Below is a small trained network, with its code and all its weights. Each question gives an input and a class and asks what happens when units are switched off, that is, made to give their printed mean instead of their output.

import numpy as np


def w(rows, s, z=0):
    codes = np.array(rows[::2]) - 128.0
    scale = np.full(codes.shape[1], s)
    scale[-1] = z or s
    return codes * scale


def f(y):
    return y / 2 * (1 + np.tanh(0.7978845608 * (y + 0.044715 * y**3)))


def log_softmax(a):
    a = a - a.max(-1, keepdims=True)
    return a - np.log(np.exp(a).sum(-1, keepdims=True))


def net(x, mask):
    res = np.array(x, float).reshape(1, 4) / 4 @ E
    y = f(res @ A[0][:, :-1].T + A[0][:, -1])
    res = res + np.where(mask, y, B[0][:, -1]) @ B[0][:, :-1]
    return log_softmax(res[-1] @ U[:, :-1].T + U[:, -1])


A, B = {}, {}
E = w([
[217,162,81,30,122],'x0',
[44,164,117,134,221],'x1',
[247,186,163,197,187],'x2',
[108,168,235,75,96],'x3',
],0.012)
A[0] = w([
[68,8,80,59,114,7],'neuron 1',
[82,78,169,204,101,63],'neuron 2',
[152,90,58,162,142,81],'neuron 3',
[99,135,139,166,107,69],'neuron 4',
[139,101,154,102,110,161],'neuron 5',
[186,174,111,203,146,176],'neuron 6',
[112,159,122,137,78,91],'neuron 7',
[142,132,108,52,132,105],'neuron 8',
[102,117,131,197,154,255],'neuron 9',
[116,171,174,112,99,104],'neuron 10',
[126,100,37,147,119,90],'neuron 11',
[150,112,170,99,100,71],'neuron 12',
[101,177,81,134,148,197],'neuron 13',
[124,178,196,86,118,65],'neuron 14',
[163,177,79,49,156,117],'neuron 15',
[126,115,167,188,135,144],'neuron 16',
],0.016,0.0027)
B[0] = w([
[254,184,225,9,191,251],'neuron 1',
[119,189,79,216,20,198],'neuron 2',
[33,61,98,135,216,181],'neuron 3',
[111,161,93,140,67,152],'neuron 4',
[100,74,159,84,126,159],'neuron 5',
[159,156,198,55,183,199],'neuron 6',
[156,106,125,154,127,142],'neuron 7',
[107,123,60,239,72,187],'neuron 8',
[163,155,113,135,128,190],'neuron 9',
[59,64,143,192,231,167],'neuron 10',
[6,79,135,205,176,189],'neuron 11',
[121,109,97,146,145,165],'neuron 12',
[121,164,127,133,120,169],'neuron 13',
[85,65,164,200,175,183],'neuron 14',
[193,143,36,161,26,209],'neuron 15',
[168,148,114,85,45,167],'neuron 16',
],0.0087,0.02)
U = w([
[174,179,145,86,168,253],'0',
[98,171,10,152,43,83],'1',
[17,73,94,158,178,11],'2',
],0.013,0.003)

Each question gives the input, the list of numbers given to net, and the class t.
The units are the neurons (one row each of A and B). Each row of codes is followed by its name. A weight is (code - 128) times the scale printed after its matrix; where a second scale follows, it is the last column's (A, B and U).
mask holds one flag per neuron, in row order. A switched-off neuron (its flag False) gives its mean, the last column of its row in B, instead of its output. The means were averaged over made-up inputs and are rounded, as every weight is.
A unit's drop is (log p(t) with every unit on - log p(t) with that unit switched off) / (log p(t) with every unit on - log p(t) with every unit switched off).
The circuit of an input: a set's keep is (log p(t) with only the set's units on - log p(t) with every unit switched off) / (log p(t) with every unit on - log p(t) with every unit switched off). Starting from the 12 units with the biggest drops (on a tie, the unit counted first), units are removed one at a time, each time the one whose removal leaves the highest keep (on an exact tie, the one counted first), for as long as the keep stays at least 0.8.
units of the circuit, in order: the units of the circuit, biggest drop first
k most important neurons: the k neurons with the biggest drops, biggest first
drop when u is switched off: that unit's drop, to one decimal
input [-7,4,0,7], class 1: units of the circuit, in order	(neuron 2)
input [-6,6,5,6], class 1: units of the circuit, in order	(neuron 1; neuron 16)
input [4,3,-4,-5], class 2: 3 most important neurons	(neuron 11; neuron 3; neuron 2)
input [0,3,6,7], class 2: 3 most important neurons	(neuron 1; neuron 14; neuron 10)
input [4,-2,6,-8], class 2: 2 most important neurons	(neuron 3; neuron 1)
input [-8,8,-8,4], class 0: 3 most important neurons	(neuron 1; neuron 15; neuron 8)
input [-5,6,-4,-3], class 1: 2 most important neurons	(neuron 2; neuron 6)
input [-4,-8,-4,-2], class 0: 2 most important neurons	(neuron 1; neuron 15)
input [7,7,1,-8], class 2: 3 most important neurons	(neuron 3; neuron 11; neuron 2)
input [1,-6,-1,2], class 2: 2 most important neurons	(neuron 1; neuron 15)
input [-4,-7,3,3], class 1: 3 most important neurons	(neuron 1; neuron 2; neuron 16)
input [-3,5,-8,0], class 0: drop when neuron 14 is switched off	0.0
input [-8,1,4,5], class 1: drop when neuron 2 is switched off	0.1
input [8,3,1,-4], class 1: units of the circuit, in order	(neuron 15)
input [-6,0,-8,-5], class 0: drop when neuron 1 is switched off	1.9
input [3,-5,-7,-3], class 0: drop when neuron 1 is switched off	2.3
